What each symbol does to the nodes:
w517: ne>w966, ki>w628
w304: ne>w346, ki>w813
w697: ne>w624, ki>w174
w658: ne>w918, ki>w142
w457: ne>w830, ki>w651
w61: ne>w511, ki>w682
w310: ne>w545, ki>w243
w920: ne>w142, ki>w918
w174: ne>w455, ki>w697
w507: ne>w682, ki>w511
w243: ne>w658, ki>w310
w195: ne>w174, ki>w624
w864: ne>w490, ki>w228
w234: ne>w543, ki>w939
w543: ne>w137, ki>w217
w818: ne>w920, ki>w846
w545: ne>w2, ki>w834
w137: ne>w516, ki>w960
w142: ne>w310, ki>w658
w516: ne>w195, ki>w10
w682: ne>w528, ki>w61
w628: ne>w759, ki>w517
w12: ne>w304, ki>w363
w813: ne>w363, ki>w304
w846: ne>w457, ki>w818
w2: ne>w97, ki>w811
w960: ne>w217, ki>w137
w10: ne>w960, ki>w516
w622: ne>w517, ki>w759
w624: ne>w10, ki>w195
w490: ne>w622, ki>w56
w830: ne>w864, ki>w736
w363: ne>w507, ki>w12
w346: ne>w697, ki>w455
w736: ne>w651, ki>w830
w228: ne>w736, ki>w864
w528: ne>w811, ki>w97
w834: ne>w243, ki>w545
w315: ne>w628, ki>w966
w511: ne>w12, ki>w507
w97: ne>w61, ki>w528
w759: ne>w56, ki>w622
w651: ne>w818, ki>w457
w939: ne>w315, ki>w234
w811: ne>w834, ki>w2
w455: ne>w813, ki>w346
w966: ne>w234, ki>w315
w56: ne>w228, ki>w490
w217: ne>w939, ki>w543
w918: ne>w846, ki>w920

The rows follow the links: the fewer symbols apart two nodes are, the more alike their rows tend to be.

Rows with their nodes:
[17,3,-15,-24,64,20,-10,-21,58,-24,-7,39,-37,-20,-8,58,-10,-58,-8,14,20,-34,-16,-14,-23,50,-23,12,22,9,25,14,-21,51,-4,39,15,41,-30,-5,-27,-71,-33]
node: w697
[-38,-26,24,6,-31,-25,21,25,-53,19,-41,13,6,40,-11,-15,-6,13,-1,-29,-33,52,-5,-4,11,-21,17,-4,8,-15,-43,-24,-6,-25,24,-10,7,-40,94,-28,46,80,24]
node: w811
[35,47,-28,4,20,27,-5,-19,-46,-7,44,-4,8,-62,29,-7,-14,-6,-29,34,34,-40,13,36,-18,-11,16,-1,-34,6,23,37,8,24,22,-15,9,10,-76,61,-73,26,-18]
node: w195
[25,40,-36,20,24,27,13,-14,-36,1,72,-30,4,-44,25,-26,-5,-7,-4,55,41,-30,15,41,-20,-5,14,-23,-20,-3,32,15,13,31,20,-32,0,-14,-67,70,-73,30,-5]
node: w516
[27,31,26,-4,-71,9,-11,-21,-37,-15,38,7,55,-83,19,-16,-3,26,-39,-52,5,6,33,6,24,-50,31,26,-23,17,-21,48,-30,-20,-5,4,16,38,-45,46,-26,21,15]
node: w228
[-34,-33,20,-8,-38,-41,23,29,-61,-11,-61,32,-8,35,-9,2,-4,1,-19,-40,-22,47,-1,7,8,-18,15,21,0,-15,-39,-8,-7,-24,16,5,11,-29,67,-43,42,93,11]
node: w528
[-18,-28,9,-14,-54,-25,-12,21,0,-27,-64,1,3,16,16,16,-4,34,-12,-95,-35,32,-16,-16,42,-14,4,73,-43,-3,-17,2,14,-55,-37,-8,-9,20,2,-76,33,15,-1]
node: w920
[-23,-5,45,16,-8,1,-6,-9,-15,37,-6,-6,57,36,-32,-28,-23,21,13,-18,-55,32,-1,-14,11,-36,2,-39,14,-3,-50,-28,-5,-17,11,-28,14,-42,114,-4,43,30,25]
node: w243
[9,-11,17,-19,21,18,-25,-8,100,-12,-15,5,-20,10,-13,28,14,-3,10,-12,-13,-21,-10,-44,18,34,-25,9,24,13,18,-7,-8,7,-49,28,-12,43,-23,-40,24,-125,-16]
node: w864
[-12,15,1,26,65,36,-20,-18,21,49,-3,-48,34,59,-20,-8,-56,20,35,32,-41,-10,-27,13,-3,-4,-26,-45,-19,-17,1,-40,49,-1,16,-49,0,-43,86,4,-1,-32,-8]
node: w61
[24,20,-11,-13,83,47,-18,-26,64,-11,-11,16,-11,-18,-9,52,-37,-51,-12,12,-3,-44,-24,-13,-13,34,-29,0,5,6,20,10,-18,50,5,22,19,39,-5,3,-28,-90,-36]
node: w346

Each walk starts at a row. The symbols on each line, taken left to right, move it on to the next node.
Each answer is a row, close to the row of the node it stands for.
start [14,24,24,-20,-78,3,-18,-5,-10,-40,1,13,44,-65,24,6,-8,24,-35,-79,-9,7,13,-12,38,-46,27,45,-32,18,-22,44,-22,-32,-18,11,7,47,-44,9,-6,10,10]
ki ne ki ne ne	[1,12,23,-16,-71,1,-22,9,-6,-33,-20,13,32,-51,37,17,-6,24,-35,-96,-17,9,13,-10,45,-31,16,62,-38,8,-20,32,-24,-40,-30,10,4,43,-32,-25,7,5,3]
ki ki ki ki ne	[-4,-13,20,-30,-68,-18,-19,17,-13,-34,-55,15,8,-14,29,19,-6,30,-25,-105,-24,17,7,-16,47,-18,8,71,-37,2,-11,18,-1,-52,-42,8,-8,37,-14,-59,16,4,1]
start [4,22,-12,-23,-10,-6,8,9,-44,-45,-36,45,-10,-57,31,48,-25,-24,-54,-72,12,3,11,13,14,-7,21,65,-47,8,-5,42,-22,-4,9,24,24,33,-45,-11,-32,52,-17]
ne ne ne ki ne	[9,8,-1,20,75,46,-26,-35,37,50,2,-47,34,28,-17,2,-70,-5,23,33,-45,-19,-22,4,-11,-6,-37,-38,-21,-12,8,-26,44,18,14,-44,8,-27,73,13,-10,-52,-25]
ne ne ki ne ne ne	[-33,-22,12,-19,-42,-37,23,39,-58,-20,-61,41,-14,10,7,23,-11,-4,-16,-62,-5,45,-2,1,14,-5,18,43,-20,-2,-33,4,-18,-28,12,19,15,-9,45,-51,27,82,11]
start [2,-6,-45,29,13,-22,22,7,2,24,63,-41,-44,22,5,-27,50,3,34,98,45,-11,2,17,-36,33,-5,-42,19,-16,38,-25,33,14,2,-30,-32,-26,-55,34,-24,6,12]
ne ne ki ki	[24,24,-38,21,25,9,5,-10,-33,13,72,-41,-6,-17,19,-33,20,12,11,86,37,-26,13,41,-27,4,2,-42,-7,0,32,4,25,24,21,-32,-17,-25,-61,60,-49,22,1]
ne ne ne ki ne	[16,-5,-19,-27,44,-3,15,-2,44,-37,-6,55,-70,-21,-2,45,14,-62,-7,26,39,-19,-8,-16,-19,54,-13,10,37,5,26,8,-29,50,2,52,15,32,-53,-12,-19,-44,-29]
start [24,50,-23,-18,4,21,-1,-11,-44,-29,29,13,9,-71,37,20,-23,-19,-40,-11,31,-21,15,39,-3,-14,14,34,-59,5,19,47,-5,15,27,-2,21,22,-59,44,-79,36,-27]
ki ne ki ne ne	[10,26,-13,-26,2,16,10,-5,-41,-39,-3,34,4,-67,33,44,-24,-31,-55,-51,27,-19,6,30,5,-17,21,53,-48,11,0,57,-25,-3,24,13,11,37,-63,16,-44,39,-23]
ne ne ki ki ne	[-17,-12,6,-33,-40,-37,15,31,-57,-35,-60,53,-18,-16,13,34,-6,-18,-39,-78,5,32,1,11,18,-7,25,59,-24,-1,-22,17,-23,-25,14,23,16,16,11,-54,11,69,-2]
start [-29,-35,4,-7,-35,-26,-6,29,-8,-4,-69,-17,-4,41,6,11,-3,35,5,-67,-36,36,-13,-13,41,-7,1,48,-32,-6,-7,-20,29,-59,-30,-20,-16,-3,36,-82,41,10,3]
ki ne ki ki	[6,5,56,18,10,38,-30,-39,46,36,2,-19,76,22,-31,-16,-50,21,9,-17,-64,2,-9,-29,13,-35,-8,-25,3,8,-40,-14,-1,-10,-4,-5,19,-5,90,13,39,-59,11]
ne ne ne ne ne ki	[22,32,20,4,-63,10,4,-20,-42,-16,57,-5,48,-85,11,-33,17,23,-24,-12,13,0,40,7,3,-53,43,-16,-10,17,-19,34,-31,-11,9,6,13,14,-49,68,-33,39,18]
start [3,-18,-47,29,9,-26,18,14,19,13,34,-34,-59,32,4,-25,61,7,36,95,42,-1,2,15,-28,43,-8,-36,43,-11,46,-29,25,15,-13,-19,-36,-23,-64,5,-14,-12,3]
ki ki ne ne	[13,11,-47,34,24,0,20,4,-18,21,65,-45,-21,9,7,-35,38,3,32,99,41,-16,8,29,-31,17,1,-49,12,-20,35,-4,34,15,16,-34,-28,-29,-56,50,-39,16,2]
ne ki ne ki ki	[0,-15,-28,-1,-6,-44,42,20,-27,-9,35,40,-55,-12,-2,-19,69,-29,7,74,65,8,22,6,-29,33,7,-21,62,-2,8,1,-34,29,23,33,-2,-9,-58,31,-2,39,16]
start [19,27,12,12,-56,-13,12,-1,-49,0,72,-2,34,-61,2,-49,26,20,-12,20,38,4,41,11,-10,-42,39,-29,18,11,-20,27,-35,8,25,1,2,-4,-49,75,-29,59,30]
ki ki ki ne ki	[8,18,7,13,-52,-28,25,4,-57,7,77,3,9,-43,-4,-50,42,15,2,50,43,12,41,18,-19,-25,33,-41,34,11,-11,14,-32,13,33,2,-6,-22,-42,70,-27,66,26]
ne ne ne ne ne ki	[20,6,40,-11,14,50,-40,-33,88,9,-8,-9,39,4,-18,17,-25,7,2,-30,-43,-18,-15,-48,19,-8,-24,-2,8,14,-10,5,-16,1,-27,17,11,30,24,-15,20,-110,-11]
start [-10,3,58,14,0,19,-14,-28,14,44,-7,-28,73,29,-35,-24,-40,23,19,-7,-50,18,-8,-19,13,-42,-7,-42,12,1,-46,-12,2,-6,17,-17,11,-31,112,11,39,-14,14]
ki ki ne ki ki ne	[15,14,50,-7,10,44,-43,-47,75,29,-2,-15,68,10,-30,2,-46,14,8,-27,-50,-10,-3,-41,22,-22,-9,-19,11,11,-20,-5,-5,1,-18,3,21,16,61,3,32,-84,-4]
ne ne ne ki ne ki	[19,-3,24,-18,14,27,-43,-19,99,-2,-20,4,13,-1,-16,26,-6,7,2,-26,-32,-22,-13,-40,27,20,-23,9,19,17,-1,1,-11,3,-47,25,5,49,-2,-29,14,-117,-18]
